Moves between units:
f: TB->GD, DN->JQ, JR->JH, JL->JG, GS->DN, BR->ZL, TD->HQ, FQ->CQ, RP->QB, LQ->NF, RJ->CQ, CD->FB, HT->TR, TH->QG, QL->LF, NQ->ZM, MF->JN, TT->RD, QR->PG, LH->JD, JB->CT, ZM->JB, CN->MH, RT->BS, PR->PG, QZ->DC, FD->JD, NG->PR, JZ->NG, PJ->DL, TL->ZG, MT->RT, ZN->CD, LF->QC, NM->MH, JG->FB, CM->LQ, GD->GT, JN->DN, GQ->MR, DH->MN, QM->TD, GG->JR, TC->NQ, DL->ZM, ZH->QM, BQ->CN, HR->MN, QB->HT, HC->JQ, JD->QS, CT->BR, BS->RC, MM->MM, QC->ZT, SQ->QN, BD->TH, FG->NF, LM->FQ, FF->GG, BZ->TN, MH->LH, FH->JL, BB->GG, TP->PN, FB->GQ, TN->FH, PH->BT, SC->GS, BT->QZ, QN->BD, GT->BZ, PN->MG, ZQ->ZG, MG->BD, DJ->ZQ, ZG->CD, HQ->CR, CR->QR, JQ->ZG, QS->JZ, TR->PJ, QG->CT, NB->NM, DC->BQ, JH->TB, PG->TP, MN->ZH, RD->FD, ZL->GD, TQ->MN, NF->TT, CQ->DJ, ZT->TP, MR->NB, JF->ZN, RC->TL
v: TB->TL, DN->HC, JR->MF, JL->ZG, GS->JG, BR->BD, TD->PG, FQ->MM, RP->PJ, LQ->FD, RJ->JF, CD->ZG, HT->TQ, TH->RP, QL->ZT, NQ->BR, MF->SC, TT->LM, QR->BD, LH->MH, JB->GD, ZM->ZL, CN->QM, RT->CQ, PR->CR, QZ->DH, FD->TL, NG->QC, JZ->JD, PJ->NQ, TL->FH, MT->RJ, ZN->MR, LF->CR, NM->QS, JG->CM, CM->DN, GD->BB, JN->TN, GQ->MH, DH->TD, QM->QR, GG->JG, TC->CT, DL->DH, ZH->CR, BQ->ZH, HR->TR, QB->DL, HC->ZQ, JD->PR, CT->HQ, BS->DJ, MM->QC, QC->MG, SQ->QG, BD->HR, FG->RT, LM->BS, FF->HT, BZ->BD, MH->JZ, FH->JQ, BB->TB, TP->BT, FB->NM, TN->JH, PH->BQ, SC->JL, BT->QS, QN->FF, GT->GG, PN->MN, ZQ->SC, MG->DC, DJ->CD, ZG->TT, HQ->SQ, CR->QN, JQ->NF, QS->QL, TR->DH, QG->QB, NB->JD, DC->PG, JH->RC, PG->TH, MN->PR, RD->FQ, ZL->TD, TQ->JB, NF->LM, CQ->MM, ZT->PH, MR->NB, JF->GQ, RC->DN

In the rows, zero is written as 63.

The rows follow the links: the fewer symbols apart two units are, the more alike their rows tend to be.

Rows of some units; one shown again gets a slightly different row:
JR:   58    50    69    76    44    31    72    57    62    39    65    37    76    78    27    46    48    83    63    76    37    79    58    73    52    61    51    73    69    45    45    55    76    78    56    40    88    73    56    58    40    72    48    64   109    99    63    48    30    65    88    70    39    43    69    67    91    76    73    85    60    63    60    37    89
DJ:   95    48    67    56    65    76    86    79    19    74    45    86    44    79    53    58    80    50    63    56    71    51    80    58    79    84    47    80    61    92    74    42    56    54    41    29    79    43    58    72    79    72    66    57    75    55    64    32    24    44    73    81    58    49    64    65    59    38    72    80    40    46    64    53    95
PN:   20    54    57    59    95    56    47    59    84    34    70   104    46    34    96    80    54    49    71    62    53    53    45    60    68    61    58    33    46    51    72    61    55    66    75    57    48    78    71    71    50    78    70    48    65    60    65    86    80    79    49    42    82    72    79    36    53    41    88    67    43    68    81    81    28
QR:   14    65    55    67    44    66    31    40    48    49    57    56    62    45    71    50    59    67    75    49    52    55    47    59    44    51    62    61    44    96    88    82    89    34   105    77    47    78    55    43    53    64    59    86    40    62    68    60    78    72    38    58    67    57    78    59    45    36    52    55    56    72    58    89    28
HQ:   36    79    49    73    44    67    41    35    47    63    44    26    71    54    56    40    58    73    72    47    57    61    71    66    41    62    89    57    62    88    89    79    80    50    94    83    48    63    61    26    39    53    54    99    30    59    65    68    66    68    36    71    54    56    60    59    55    45    38    48    81    57    44    85    41
QB:   51    84    35    83    79    44    65    64    84    73    70    38    63    28    69    50    55    56    58    81    75    73    63    77    56   103    98    34    76    45    71    44    30    84    47    69    43    73    80    57    50    67    53    87    41    52    43    70    51    69    50    71    82    90    59    39    61    56    59    58    95    67    55    82    45
ZH:   18    58    57    64    45    63    35    50    57    46    68    64    58    36    85    64    54    59    79    56    50    57    35    57    49    44    48    62    41    90    83    85    83    30    97    77    45    83    58    59    63    68    61    73    44    66    59    58    86    71    47    54    79    60    85    51    37    43    67    63    46    82    68    83    15
FD:  102    72    79    47    68    80    77    81    65    76    63    44    72   101    59    66    66    66    63    60    83    63    71    43    74    30    62    88    62    60    37    79    69    52    59    84    44    53    69    72    98    44    78    38    52    54    61    49   100    49    40    59    69    62    62    90    60    98    48    61    72    69    83    45    99
FQ:   99    80    77    49    90    92    77    89    42    74    47    75    62    98    70    75    76    61    81    51    94    63    83    51    85    72    81    74    53    86    62    55    67    59    51    47    51    35    63    80    80    57    79    39    64    38    87    52    68    49    33    56    50    33    57    53    57    59    46    69    42    47    83    49   102
RJ:   86    52    74    52    53    88    68    78    26    75    66    94    52    50    63    81    74    52    69    50    70    67    63    73    69    94    49    71    49    97    85    51    56    57    48    30    83    46    52    79    69    71    59    58    73    52    81    51    25    51    98    66    48    33    55    43    54    36    59    68    19    48    51    60    55
GT:   56    69    69    78    38    36    56    63    69    41    79    22    97    70    27    57    36    93    74    74    50    95    47    74    45    64    69    69    63    46    41    72    83    78    62    56    75    78    54    63    37    62    40    66    93    94    74    58    46    65    77    60    31    30    70    55    82    81    55    76    60    71    59    40    69
TR:   45    77    41    80    82    40    67    77    90    64    85    50    64    20    79    59    51    46    64    89    71    73    42    68    58    99    80    42    71    41    62    50    28    81    42    61    41    85    82    73    62    71    53    72    47    55    39    63    56    68    52    62    90    93    72    38    58    56    70    64    74    85    65    81    34
CD:   94    34    67    54    43    75    80    65    33    84    56    87    35    67    56    59    84    49    43    55    59    47    73    63    68    72    27    83    65    87    72    51    53    49    45    42    95    47    50    62    85    65    66    62    69    60    49    38    33    52   105    86    71    69    49    88    62    55    77    64    54    49    48    53    72
JQ:   81    53    66    61    57    53    86    67    50    68    40    50    48   109    44    29    75    60    56    74    61    53    81    45    72    56    39    89    71    74    51    53    66    50    54    49    70    56    60    56    79    65    77    63    77    72    34    14    51    50    48    85    73    76    72    98    69    65    77    84    82    61    78    49   117
BB:   67    69    69    73    40    39    63    73    71    48    84    18    98    73    32    60    40    90    71    80    55    94    45    72    50    65    68    72    65    35    38    73    80    77    56    60    71    75    56    68    49    61    38    60    94    95    77    59    52    64    77    58    35    35    70    58    84    89    52    77    59    77    64    38    74
FB:   92    31    67    42    36    82    67    54    49    85    72    95    44    56    60    78    80    55    33    52    56    42    66    64    65    51    17    81    71    64    66    59    48    51    51    69    99    51    49    67    85    63    64    58    62    61    57    61    55    61   121    73    63    74    42    93    67    75    72    47    57    50    35    59    45
JN:   57    43    65    73    50    30    78    53    58    45    48    50    53    87    34    37    61    78    53    76    34    64    70    63    60    60    40    74    72    52    48    48    72    71    62    38    88    68    57    50    42    73    59    70   103    93    47    37    31    60    72    80    53    64    63    82    86    65    83    83    78    55    65    45   103
MT:   85    59    71    57    58    87    66    86    24    74    66    88    55    58    65    81    73    54    76    51    74    63    59    71    68    97    55    73    45   102    81    51    60    53    45    31    77    46    55    83    74    74    56    57    73    48    79    47    28    48    87    66    48    28    63    41    52    33    57    72    21    52    56    57    62
MR:   91    39    68    45    35    93    59    60    52    88    85    94    53    44    65    94    75    52    37    48    59    47    59    73    64    56    28    73    64    65    70    64    50    53    52    76    91    52    51    75    88    55    64    54    48    56    65    74    62    56   121    64    62    69    42    79    58    72    58    39    52    56    33    64    29
TN:   61    52    70    75    44    29    70    60    59    42    60    38    74    89    26    37    54    79    62    77    39    72    65    65    54    59    49    78    70    52    41    62    80    72    62    43    86    73    52    56    44    69    51    67   104    96    57    41    37    60    73    73    40    48    74    73    89    69    76    85    68    64    67    37    99
JD:   84    57    70    36    65    90    57    62    79    79    72    83    63    69    77    97    72    61    48    46    73    47    66    53    73    18    51    68    62    48    54    81    62    55    66    97    60    50    63    73    88    48    76    40    44    51    74    90   109    63    72    45    66    74    44    86    60   100    53    35    66    59    57    62    45
DL:   52    83    42    81    86    41    68    73    92    71    78    43    66    31    74    58    54    52    64    89    76    72    53    72    59    98    98    35    76    35    62    46    24    92    38    66    40    72    86    67    58    65    51    80    44    49    42    72    57    67    52    65    87    94    62    40    62    64    62    60    83    76    61    79    45
NF:   95    74    77    55    69    73    79    89    51    78    57    47    65   103    60    48    72    56    73    62    88    63    68    44    70    56    61    91    62    91    44    74    70    43    58    62    48    49    66    72    98    52    74    46    59    52    53    23    77    44    28    70    73    59    78    83    54    69    54    74    67    70    86    46   110
TL:   87    61    77    61    50    49    82    75    60    59    61    32    75   108    32    43    57    77    64    76    65    76    62    49    68    49    49    93    69    55    32    69    78    55    54    59    62    63    61    67    80    59    63    51    87    83    52    26    64    52    57    73    57    55    71    91    78    92    62    84    72    69    80    32   116

Each walk starts at a row. The symbols on each line, taken left to right, move it on to the next unit.
Answer with the unit's row; about right is enough.
---
  94    71    73    53    70    72    79    81    56    74    56    42    65   106    58    48    69    63    64    68    82    63    65    40    71    43    59    90    67    70    41    73    70    42    59    71    45    54    65    68   100    51    76    47    59    57    53    29    89    50    36    69    74    70    67    95    60    89    57    71    79    68    88    43   109
f f f f f v v
  26    66    56    62    48    69    28    31    51    49    43    53    64    51    71    53    61    67    72    39    51    54    65    61    45    48    70    57    49    96    89    85    94    38   108    80    53    69    55    33    43    59    61    84    36    61    73    73    80    71    35    54    55    53    71    62    47    38    50    51    60    59    54    86    32
f v v f f f f v
   7    60    50    66    65    57    30    49    72    43    61    76    51    29    92    65    54    55    73    55    50    52    45    57    55    50    62    46    43    76    83    74    72    45    95    77    38    79    64    56    47    68    62    76    39    60    59    76    88    76    39    47    81    66    78    45    42    38    69    58    55    78    67    89    17
---
 100    80    79    48    80    85    77    89    56    73    58    52    71   105    65    61    73    60    73    60    95    64    75    41    83    50    73    86    56    74    43    71    70    49    54    69    44    44    66    78    99    50    81    41    56    46    72    43    88    46    26    61    63    55    67    75    53    76    45    66    63    61    88    45   106
v f v f f
  80    72    74    47    98    88    71    75    51    64    37    99    60    83    74    83    74    60    79    43    78    57    92    64    85    73    84    54    49    70    71    50    61    76    54    43    62    36    59    71    56    64    78    43    71    42   100    86    56    54    47    48    38    31    49    42    62    46    59    64    37    36    72    56    85
f v v f f
  27    82    36    82    64    49    51    47    67    63    49    37    61    30    70    42    57    58    66    63    59    63    61    70    45    82    97    40    66    71    88    60    52    68    77    73    44    71    76    37    36    64    52    96    33    52    50    74    58    71    31    66    75    79    58    45    51    39    53    53    83    67    47    93    33
---
  18    76    47    69    48    53    34    49    67    55    65    33    73    32    76    48    53    64    78    64    56    70    39    67    42    65    80    55    54    86    80    83    80    48    91    84    39    85    64    45    54    61    50    91    35    60    56    59    75    74    38    58    72    66    75    47    39    42    49    53    68    80    59    89    21
v v v f f f f
  56    81    40    77    87    41    75    71    88    74    76    42    64    33    71    55    54    53    58    82    78    75    57    72    58   100   100    37    81    35    66    45    26    91    41    66    38    72    86    62    56    66    54    80    44    47    43    74    55    65    53    70    81    93    60    41    60    61    60    58    91    73    62    77    46
f f v f f f v
  14    75    47    81    48    46    37    41    65    48    53    29    71    36    61    41    49    73    76    60    48    69    53    72    39    73    84    46    58    83    84    74    76    58    96    69    50    77    64    36    28    64    45    96    44    66    62    67    59    76    38    61    58    56    73    42    54    34    53    59    69    68    54    84    34
---
  99    79    77    49    77    82    82    90    44    77    53    54    65   100    64    59    73    61    80    63    92    63    74    44    83    65    70    87    56    87    52    68    70    43    53    54    45    45    67    78    94    55    76    45    62    45    70    32    73    44    28    64    66    47    68    70    52    69    51    77    53    62    86    47   108
v f f v v f
  92    50    68    59    58    62    89    66    43    75    41    62    42    96    47    38    82    58    52    69    61    52    77    49    72    64    32    90    75    80    53    51    61    47    49    45    79    51    59    58    85    65    76    58    79    66    38    15    43    49    65    90    71    75    62    95    69    61    75    81    70    54    71    48   110
f v v f f v v f
  73    43    63    66    54    40    83    53    50    61    43    61    42    92    41    30    72    65    45    73    44    56    81    58    69    62    33    81    80    64    49    45    62    61    54    46    87    58    57    47    62    70    69    68    93    83    40    32    32    59    72    86    65    73    61    95    80    63    86    82    80    55    64    46   109
---
  65    93    48    80    77    46    67    69    91    71    74    18    83    41    58    53    50    65    65    79    82    89    62    78    53    91   110    41    83    34    56    57    37    97    46    74    44    71    79    60    45    57    51    81    49    55    58    80    60    68    50    64    64    81    58    42    68    76    43    53    91    67    57    70    56
v f v f v f f
  86    40    67    43    34    89    56    56    48    85    81    97    53    45    66    89    76    52    43    48    66    46    55    68    62    53    29    75    60    72    76    65    56    50    52    71    89    49    47    75    86    57    60    58    52    55    67    68    58    59   124    65    62    64    41    78    59    68    59    40    50    56    34    61    29
v f v v
  76    57    72    39    72    91    53    59    80    71    74    94    63    70    82   100    67    58    52    46    70    45    67    56    75    18    55    58    60    43    53    78    59    63    74    93    62    52    59    74    78    45    78    38    45    52    77   100   112    67    70    40    64    73    47    82    62    95    56    33    64    59    57    61    49
---
  27    72    44    81    71    38    50    68    79    51    82    49    62    16    81    58    47    51    72    82    61    73    33    65    50    89    74    39    59    58    72    62    47    66    61    65    39    93    74    66    57    75    51    77    46    63    36    62    65    70    47    61    90    81    84    32    50    45    69    67    63    89    68    85    20
f f v v v f
  61    61    72    74    34    32    64    64    66    39    76    27    90    72    23    48    39    88    65    76    41    90    50    73    48    64    59    73    65    42    42    65    80    77    61    48    80    77    54    63    38    67    38    67    99   100    70    53    38    66    84    66    37    42    66    60    83    79    60    78    63    68    57    36    78
v v v v v v
  64    41    59    71    56    42    84    48    51    58    38    66    42    87    40    34    73    63    45    75    39    49    83    56    67    65    36    71    76    59    55    44    61    68    56    40    88    63    58    42    47    73    70    70    94    84    44    35    28    62    75    89    63    71    63    86    80    53    88    84    77    49    63    52   100
---
  28    63    61    63    37    68    27    51    56    51    71    56    62    41    76    58    58    61    77    54    53    62    37    56    43    43    48    69    41    98    80    86    89    25    99    84    47    81    56    55    67    62    57    76    38    65    56    52    82    68    50    59    74    58    87    62    39    46    59    57    55    81    62    86    19
f f v f f f v
  50    84    38    83    83    43    64    63    84    75    68    41    62    32    72    47    60    49    61    81    70    68    60    75    57    98    98    36    79    47    69    48    32    88    47    68    41    73    84    54    51    68    54    85    41    49    40    71    53    69    47    68    84    93    59    42    61    54    58    59    91    68    57    84    44
v v f f f
  56    93    48    81    62    56    54    48    70    72    48    14    80    53    53    41    56    72    67    60    71    70    79    78    45    79   114    47    80    62    74    67    59    79    72    80    49    60    70    32    37    54    52    98    35    56    68    77    59    64    39    71    51    66    49    55    65    57    31    43    95    59    46    79    55
